In the rows, 128 means zero.
Each row of numbers belongs to one of the nodes below and depends on some of the facts about them. Some rows are named. Which node is each other row?

Known rows:
K_117: [ 77 174 104 110 129 122 117 156 149 150 145  77 173 155 138 171 139 118
 164  89 130 190 138 103 149  98 113 121 130 138 159 161 126 131 124]
K_965: [ 93 154 115 102 142 127 122 144 142 152 132  87 153 139 144 139 145 129
 123 101 153 129  90 106 161 108 125 119 156 148 109 159 111  96 127]
K_388: [146 142 113  97 143 106 122 137 106 128 135  67 113 118 146 112 158 136
 106 111 165 131  67 123 247  74 126 105 161 197 117 162 138 122 173]
K_328: [120 147 119 122 152 158 109 161 147 149 150  83 172 141 120 147 150 109
 188 106 157  84 146  92 124  92 125 109 134 157 104 145 114  80 114]
K_985: [150 135  95  90 119 139 113 115 103 111 112  82 148  83 161 150 169 159
 136  98 192 140 158 135 168 118 126 112 128 197 112 193 106 181 147]
K_165: [111 158 108 123 140 119  95 157 116 132 146  97 173 152 128 147 143 108
 180  97 155 143 144 104 130 112 123 113 165 151 144 119 117 115 131]
K_701: [143 154 117  97 136 120 119 146  96 136 137  99 124 135 125 169 153 119
 129 104 145 138 119 116 171  91 137 118 126 180 137 128 112 120 135]
K_23: [115 159 115 122 127 123  90 153 112 146 144 100 175 161 119 146 150 112
 187 107 135 138 126  96 123  90 115 111 139 149 143 163 110  71 141]
K_848: [118 150 108 107 132 128 102 144  99 152 141 100 155 157 112 155 153 118
 151 113 131 131 132  96 139  93 123 117 138 154 137 144 118  98 162]
K_944: [146 134 108  99 134 101 117 132 119 135 131  65 127 119 153  84 159 137
 100 119 164 125  56 119 241  70 120 103 169 180 112 184 142 110 180]
K_670: [ 97 157 111 110 129 123  95 154 129 145 139  88 173 163 129 146 149 108
 171  99 136 127 133  97 118 114 119 114 140 153 136 148 106  80 130]
K_316: [147 140 111  87 134  93 125 136 121 121 129  69 107 120 158 103 158 126
  84 103 165 127  79 131 232  90 137 105 153 200 110 137 133 130 149]
K_910: [120 152 110 114 137 111 111 145 120 143 142  95 159 150 129 124 149 118
 127 107 149 140 113 106 163 106 128 112 163 150 121 134 120 106 154]
K_838: [ 84 155 105 128 124 107 104 140 141 144 150  90 190 155 132 115 152 118
 163 107 146 137 122  98 124 113 117 105 165 126 110 140 121  63 154]
K_355: [118 128  89  92 116 125 115 117  97 123 138  68 124 113 143 138 165 139
 156 111 168 124 151 118 170  80 118 106 150 199 120 137 141 133 171]
K_955: [ 97 143 104  94 129 123 118 133 137 151 130  85 155 145 142 134 148 123
 126 103 150 122 124 104 134 113 125 117 149 154 113 139 113 105 135]
K_420: [139 148 114  93 125 110 108 139  72 156 136  98 158 143 107 139 150 105
 122 119 116 132 125  98 155  85 121 128 131 166 107 133 110 107 177]
K_923: [123 150 114 100 135 119 103 148 122 149 132  94 152 155 131 140 150 113
 131 108 135 122 104 103 153  99 125 116 137 158 129 158 112  96 141]

Some facts about the nodes:
K_23 {Ψ=dogrem, Θ=K_485}
K_651 {Ψ=rinotul, Θ=K_41, Φ=a}
K_838 {Ψ=dogrem, Θ=K_119, Φ=a}
K_541 {Ψ=dogrem, Θ=K_5, Φ=f}
K_715 {Ψ=tuso, λ=K_460, Θ=K_558, Φ=a}
K_127 {Ψ=dogrem, Θ=K_176, Φ=a}
K_806 {Ψ=dogrem, Θ=K_332, Φ=b}
K_604 {Ψ=dogrem, Θ=K_404, Φ=e}
K_112 {Ψ=skunu, Θ=K_332, Φ=h}
K_117 {Ψ=dogrem, λ=K_116, Θ=K_778, Φ=i}
K_305 {Ψ=fliges, Θ=K_173}
K_769 {Ψ=tuso, Θ=K_404, Φ=g}
K_566 {Ψ=plalal, Θ=K_530}
K_953 {Ψ=stanunol, Θ=K_946, Φ=a}
K_379 {Ψ=skunu, Θ=K_41, Φ=i}
K_905 {Ψ=skunu, Θ=K_618, Φ=h}
K_474 {Ψ=tuso, Θ=K_485, Φ=f}
K_944 {Ψ=tuso, Θ=K_618, Φ=a}
K_898 {Ψ=plalal, Θ=K_253, Φ=a}
K_990 {Ψ=stanunol, Θ=K_579}
K_369 {Ψ=plalal, Θ=K_543, Φ=f}
K_122 {Ψ=plalal, Θ=K_515, Φ=f}
K_848 {Ψ=fliges, Θ=K_46}
K_138 {Ψ=dogrem, Θ=K_558, Φ=f}
K_866 {Ψ=skunu, Θ=K_173}
K_847 {Ψ=plalal, Θ=K_832, Φ=d}
K_903 {Ψ=dogrem, Θ=K_119, Φ=c}
K_865 {Ψ=dogrem, λ=K_326, Θ=K_683, Φ=h}
K_459 {Ψ=dogrem, Θ=K_314}
K_134 {Ψ=dogrem, Θ=K_46, Φ=g}
K_727 {Ψ=dogrem, Θ=K_119, Φ=g}
K_266 {Ψ=tuso, λ=K_326, Θ=K_589, Φ=d}
K_688 {Ψ=skunu, λ=K_176, Θ=K_121, Φ=e}
K_518 {Ψ=stanunol, Θ=K_671, Φ=d}
K_575 {Ψ=plalal, Θ=K_589}
K_89 {Ψ=rinotul, λ=K_116, Θ=K_311}
K_960 {Ψ=fliges, Θ=K_46, Φ=d}
K_957 {Ψ=dogrem, Θ=K_5}
K_834 {Ψ=rinotul, Θ=K_311, Φ=e}
K_794 {Ψ=dogrem, Θ=K_41, Φ=d}
K_916 {Ψ=dogrem, Θ=K_157, Φ=f}
K_162 {Ψ=fliges, Θ=K_558, Φ=i}
K_388 {Ψ=tuso, λ=K_420, Θ=K_531, Φ=c}
K_312 {Ψ=dogrem, Θ=K_311}
K_868 {Ψ=tuso, λ=K_769, Θ=K_579}
K_922 {Ψ=skunu, Θ=K_116, Φ=e}
K_424 {Ψ=dogrem, Θ=K_778, Φ=b}
K_872 {Ψ=skunu, Θ=K_428, Φ=i}
K_326 {Ψ=fliges, Θ=K_116}
K_71 {Ψ=dogrem, λ=K_883, Θ=K_311}
K_971 {Ψ=plalal, Θ=K_449, Φ=h}
K_343 {Ψ=dogrem, Θ=K_692, Φ=i}
K_985 {Ψ=plalal, λ=K_460, Θ=K_314, Φ=d}
K_929 {Ψ=fliges, λ=K_449, Θ=K_41, Φ=e}
K_328 {Ψ=dogrem, λ=K_449, Θ=K_671, Φ=f}
K_678 {Ψ=stanunol, Θ=K_778, Φ=c}
K_316 {Ψ=tuso, Θ=K_428, Φ=d}
K_464 {Ψ=rinotul, λ=K_566, Θ=K_121, Φ=b}
K_886 {Ψ=stanunol, λ=K_692, Θ=K_515, Φ=a}
K_407 {Ψ=dogrem, Θ=K_946, Φ=g}
K_85 {Ψ=dogrem, Θ=K_420, Φ=a}
K_49 {Ψ=dogrem, Θ=K_121, Φ=g}
K_126 {Ψ=rinotul, λ=K_541, Θ=K_157, Φ=a}
K_165 {Ψ=dogrem, λ=K_485, Θ=K_558, Φ=e}
K_268 {Ψ=stanunol, Θ=K_692, Φ=a}
K_982 {Ψ=skunu, λ=K_326, Θ=K_404, Φ=d}
K_387 {Ψ=rinotul, Θ=K_420, Φ=h}
K_170 {Ψ=rinotul, λ=K_5, Θ=K_41}
K_978 {Ψ=dogrem, λ=K_215, Θ=K_449, Φ=b}
K_892 {Ψ=stanunol, Θ=K_42, Φ=a}
K_349 {Ψ=dogrem, λ=K_579, Θ=K_119, Φ=b}
K_43 {Ψ=plalal, Θ=K_41, Φ=c}
K_538 {Ψ=rinotul, Θ=K_428, Φ=e}
K_239 {Ψ=dogrem, Θ=K_589, Φ=a}
K_670 {Ψ=dogrem, Θ=K_428, Φ=f}
K_664 {Ψ=dogrem, Θ=K_515, Φ=i}
K_699 {Ψ=dogrem, λ=K_449, Θ=K_5, Φ=e}
K_270 {Ψ=fliges, Θ=K_618, Φ=e}
K_339 {Ψ=skunu, λ=K_579, Θ=K_42, Φ=c}
K_955 {Ψ=skunu, Θ=K_778, Φ=g}
K_201 {Ψ=skunu, Θ=K_428, Φ=b}
K_701 {Ψ=stanunol, λ=K_589, Θ=K_589, Φ=b}
K_565 {Ψ=dogrem, λ=K_46, Θ=K_404, Φ=a}
K_33 {Ψ=dogrem, Θ=K_119, Φ=h}
K_965 {Ψ=rinotul, λ=K_201, Θ=K_116, Φ=g}
K_289 {Ψ=rinotul, Θ=K_449}
K_475 {Ψ=dogrem, Θ=K_119, Φ=d}
K_631 {Ψ=tuso, Θ=K_253}
K_247 {Ψ=skunu, Θ=K_311, Φ=h}
K_732 {Ψ=dogrem, Θ=K_515, Φ=c}
K_375 {Ψ=fliges, λ=K_201, Θ=K_515, Φ=g}
K_668 {Ψ=skunu, Θ=K_385, Φ=g}
K_26 {Ψ=tuso, λ=K_978, Θ=K_579, Φ=d}
K_320 {Ψ=stanunol, Θ=K_832, Φ=e}
K_298 {Ψ=dogrem, Θ=K_215, Φ=b}
K_223 {Ψ=tuso, λ=K_385, Θ=K_692}
K_59 {Ψ=fliges, λ=K_449, Θ=K_543, Φ=b}
K_250 {Ψ=plalal, Θ=K_530}
K_148 {Ψ=skunu, Θ=K_311, Φ=b}
K_554 {Ψ=plalal, λ=K_404, Θ=K_946}
K_998 {Ψ=tuso, λ=K_326, Θ=K_692}
K_813 {Ψ=stanunol, Θ=K_116, Φ=h}
K_175 {Ψ=rinotul, λ=K_838, Θ=K_173}
K_550 {Ψ=plalal, Θ=K_171, Φ=e}
K_833 {Ψ=skunu, Θ=K_404, Φ=f}
K_24 {Ψ=skunu, λ=K_428, Θ=K_597, Φ=d}
K_509 {Ψ=plalal, λ=K_692, Θ=K_385}
K_958 {Ψ=skunu, λ=K_116, Θ=K_579}
K_360 {Ψ=dogrem, Θ=K_173}
K_731 {Ψ=plalal, Θ=K_530, Φ=e}
K_406 {Ψ=rinotul, Θ=K_558, Φ=g}
K_545 {Ψ=dogrem, Θ=K_589, Φ=h}
K_496 {Ψ=rinotul, λ=K_898, Θ=K_116, Φ=f}
K_592 {Ψ=skunu, λ=K_558, Θ=K_485}
K_792 {Ψ=dogrem, Θ=K_176, Φ=d}
K_62 {Ψ=fliges, Θ=K_332, Φ=d}
K_691 {Ψ=skunu, Θ=K_558}
K_166 {Ψ=tuso, λ=K_618, Θ=K_543, Φ=g}
K_910 {Ψ=rinotul, Θ=K_671, Φ=c}
K_342 {Ψ=fliges, λ=K_171, Θ=K_579}
K_363 {Ψ=skunu, λ=K_116, Θ=K_385, Φ=a}
K_200 {Ψ=dogrem, Θ=K_579, Φ=i}
K_318 {Ψ=stanunol, λ=K_157, Θ=K_692}
K_168 {Ψ=fliges, Θ=K_173, Φ=h}
K_338 {Ψ=plalal, Θ=K_946, Φ=i}
K_837 {Ψ=plalal, λ=K_220, Θ=K_173, Φ=e}
K_635 {Ψ=dogrem, Θ=K_683, Φ=i}
K_460 {Ψ=skunu, λ=K_126, Θ=K_597, Φ=f}
K_129 {Ψ=tuso, Θ=K_692, Φ=d}
K_191 {Ψ=plalal, Θ=K_683, Φ=d}
K_218 {Ψ=fliges, Θ=K_215}
K_547 {Ψ=dogrem, λ=K_46, Θ=K_449}
K_412 {Ψ=dogrem, λ=K_792, Θ=K_485}
K_154 {Ψ=fliges, Θ=K_485, Φ=i}
K_400 {Ψ=skunu, λ=K_651, Θ=K_597, Φ=c}
K_573 {Ψ=plalal, Θ=K_832}
K_246 {Ψ=fliges, Θ=K_530}
K_648 {Ψ=fliges, λ=K_201, Θ=K_515, Φ=d}
K_888 {Ψ=dogrem, Θ=K_618, Φ=b}
K_904 {Ψ=dogrem, Θ=K_683, Φ=b}
K_98 {Ψ=dogrem, λ=K_778, Θ=K_215, Φ=e}
K_408 {Ψ=dogrem, λ=K_41, Θ=K_449}
K_883 {Ψ=dogrem, Θ=K_946}
K_850 {Ψ=dogrem, Θ=K_530, Φ=h}
K_102 {Ψ=rinotul, Θ=K_832, Φ=h}
K_891 {Ψ=tuso, Θ=K_116, Φ=a}
K_458 {Ψ=plalal, Θ=K_121, Φ=c}
K_371 {Ψ=dogrem, λ=K_428, Θ=K_671, Φ=b}
K_355 {Ψ=plalal, Θ=K_683, Φ=c}
K_999 {Ψ=dogrem, Θ=K_946, Φ=d}
K_878 {Ψ=tuso, λ=K_176, Θ=K_420, Φ=e}
K_220 {Ψ=skunu, Θ=K_618}
K_106 {Ψ=skunu, λ=K_119, Θ=K_171, Φ=a}
K_351 {Ψ=dogrem, Θ=K_531, Φ=a}
K_811 {Ψ=rinotul, λ=K_946, Θ=K_176, Φ=c}
K_535 {Ψ=skunu, Θ=K_832}
K_56 {Ψ=skunu, Θ=K_332, Φ=g}
K_504 {Ψ=skunu, λ=K_121, Θ=K_428, Φ=g}
K_147 {Ψ=rinotul, Θ=K_121, Φ=i}
K_796 {Ψ=dogrem, Θ=K_449}
K_815 {Ψ=stanunol, Θ=K_485, Φ=d}
K_290 {Ψ=tuso, Θ=K_683, Φ=f}
K_124 {Ψ=skunu, λ=K_460, Θ=K_530, Φ=a}
K_911 {Ψ=skunu, Θ=K_449}
K_923 {Ψ=rinotul, Θ=K_832, Φ=f}
K_753 {Ψ=stanunol, Θ=K_618}
K_697 {Ψ=dogrem, Θ=K_215, Φ=a}

Which node is each row?
No name comes twice in this set of rows, the named rows included.
[128 159 107  91 107  91 128 135  95 165 143  89 162 151 113 144 148 111
 105 115  89 190 130 106 173  70 115 130 101 142 126 158 127 121 178] => K_116
[ 55 170 119 106 139 127  86 149  88 135 134 103 150 162 129 177 146 115
 184  91 166 125  96 102 118 126 122 117 190 166 148 110  89  64 120] => K_865
[128 149  98 112 145 148 102 139 107 137 121  92 193 128 141 133 159 145
 130 105 174 137 139 105 153 144 118 115 161 146 112 189  94 163 183] => K_124
[152 151 108 103 124 129  97 138 105 141 113 105 184 141 134 137 164 134
 123 104 143 124 140 109 135 138 126 114 110 160 120 211  78 125 164] => K_460
[143 136 112  79 123  93 121 132 136 135 124  61 115 129 158  93 162 130
  81 109 151 107  65 124 226  87 129 105 140 195 103 167 126  95 159] => K_769
[155 133 107 123 159 146 118 153 121 143 152 100 153 128 113 139 145 112
 156 116 163  98 161  96 140  88 135 114 154 157 105 104 129 129 128] => K_929
[110 160 118 109 141 126 115 148 119 154 135  94 152 145 128 152 150 127
 133 106 144 132  95 105 159  96 125 117 140 156 123 162 111  91 141] => K_496
[ 67 168 109 110 128 122 118 145 152 145 142  78 176 156 139 146 153 119
 154  92 147 128 128 103 120 136 124 108 150 143 106 133 105  72 131] => K_407
[106 156 108 116 127 108 102 150 143 133 139  94 174 148 141 132 142 106
 151  91 156 135 143 107 117 123 128 114 161 148 126 111 111 108 108] => K_794
[157 145 116  98 143 103 119 140  95 124 136  73 107 115 141 121 159 132
 109 110 163 138  76 126 245  69 130 105 153 201 124 153 136 130 170] => K_878
[110 159 109 127 131 109 100 151 117 133 149 100 174 149 125 141 147 110
 174 100 149 148 142 105 125 110 126 111 157 146 135 117 117  95 132] => K_604
[177 135 107  99 150 127 100 139 105 123 110  70 154 110 160  92 167 152
  97 110 180 124  79 123 249 114 120 101 158 190 114 234 108 170 198] => K_715

Now the same nodes, written a new way:
Some nodes and their rows:
K_475: [159 178 137 131 134  96 178 129 160 116  98 130 145 112 114]
K_850: [145 186 141 147 131 105 155 115 163 132 104 133 154 128 120]
K_903: [167 185 130 134 135 101 185 150 147  90  97 129 140  91 118]
K_298: [167 176 133 125 135  93 190 141 153 103  94 129 140 100 113]
K_168: [149 181 146 166 119  93 131 114 154 129 107 123 128 127 109]
K_250: [153 165 146 167 155 110 182 209 182 156 100 149 145 123  87]
K_338: [145 159 132 165 151 103 175 212 178 128  88 145 136 120 101]
K_387: [139 184 138 117 144 124 155 128 179 137 102 147 136 124 122]
K_289: [169 172 160  92 156 124 155 149 138 165  94 157 147 119 115]
K_922: [159 181 135 169 129 105 140 179 144  94 101 127  99  92 105]
K_112: [145 172 144 168 126 100 123 146 160 133 103 129 108 125 102]
K_320: [151 180 128 181 152 113 186 218 156 104  93 145 155 102 118]
K_631: [166 177 156 126 124 103 136 114 158 144 115 125  85 109  84]
K_428: [158 190 152 104 143 114 138 118 169 146 103 120 146  98  79]
K_311: [165 179 154 108 128 121 141 122 181 142 110 125 138 105  89]
K_332: [165 178 155 109 128 120 141 122 179 143 110 126 137 106  90]
K_253: [165 178 155 110 129 119 143 122 177 142 111 126 134 106  90]
K_420: [161 187 153 105 139 116 139 119 169 145 105 124 141 102  83]

Rows to name:
No name comes twice in this set of rows, the named rows included.
[176 174 164 121 141 104 155 135 121 158  95 145 162 125 114] => K_796
[150 176 134 103 145 117 174 140 176 124  96 143 132 111 117] => K_147
[158 176 132 141 146  82 155 168 140 107  86 118 107  89  80] => K_201
[155 185 135 128 143  91 176 127 150 120  92 128 149 109 108] => K_792
[159 178 151 155 141  94 148 151 156 150 104 126 118 112  74] => K_220
[164 190 136 165 123  98 147 147 136  90 104 121 116  93 112] => K_270
[158 172 127 167 153 103 200 220 157 100  88 143 150  99 113] => K_678
[166 162 155 161 122 103 153 157 170 143 114 131 109 121  88] => K_592
[163 156 145  88 157 112  96 105  94 155 107 145 188  85  78] => K_449
[173 171 138 127 113 104 143 146 148  84 107 123  66  85 109] => K_388
[159 142 110 135 122  99 165 121 133  88 118 146 166  93 124] => K_328
[168 189 127 147 181 121 145 113 206  80  81 155 110  95 138] => K_126

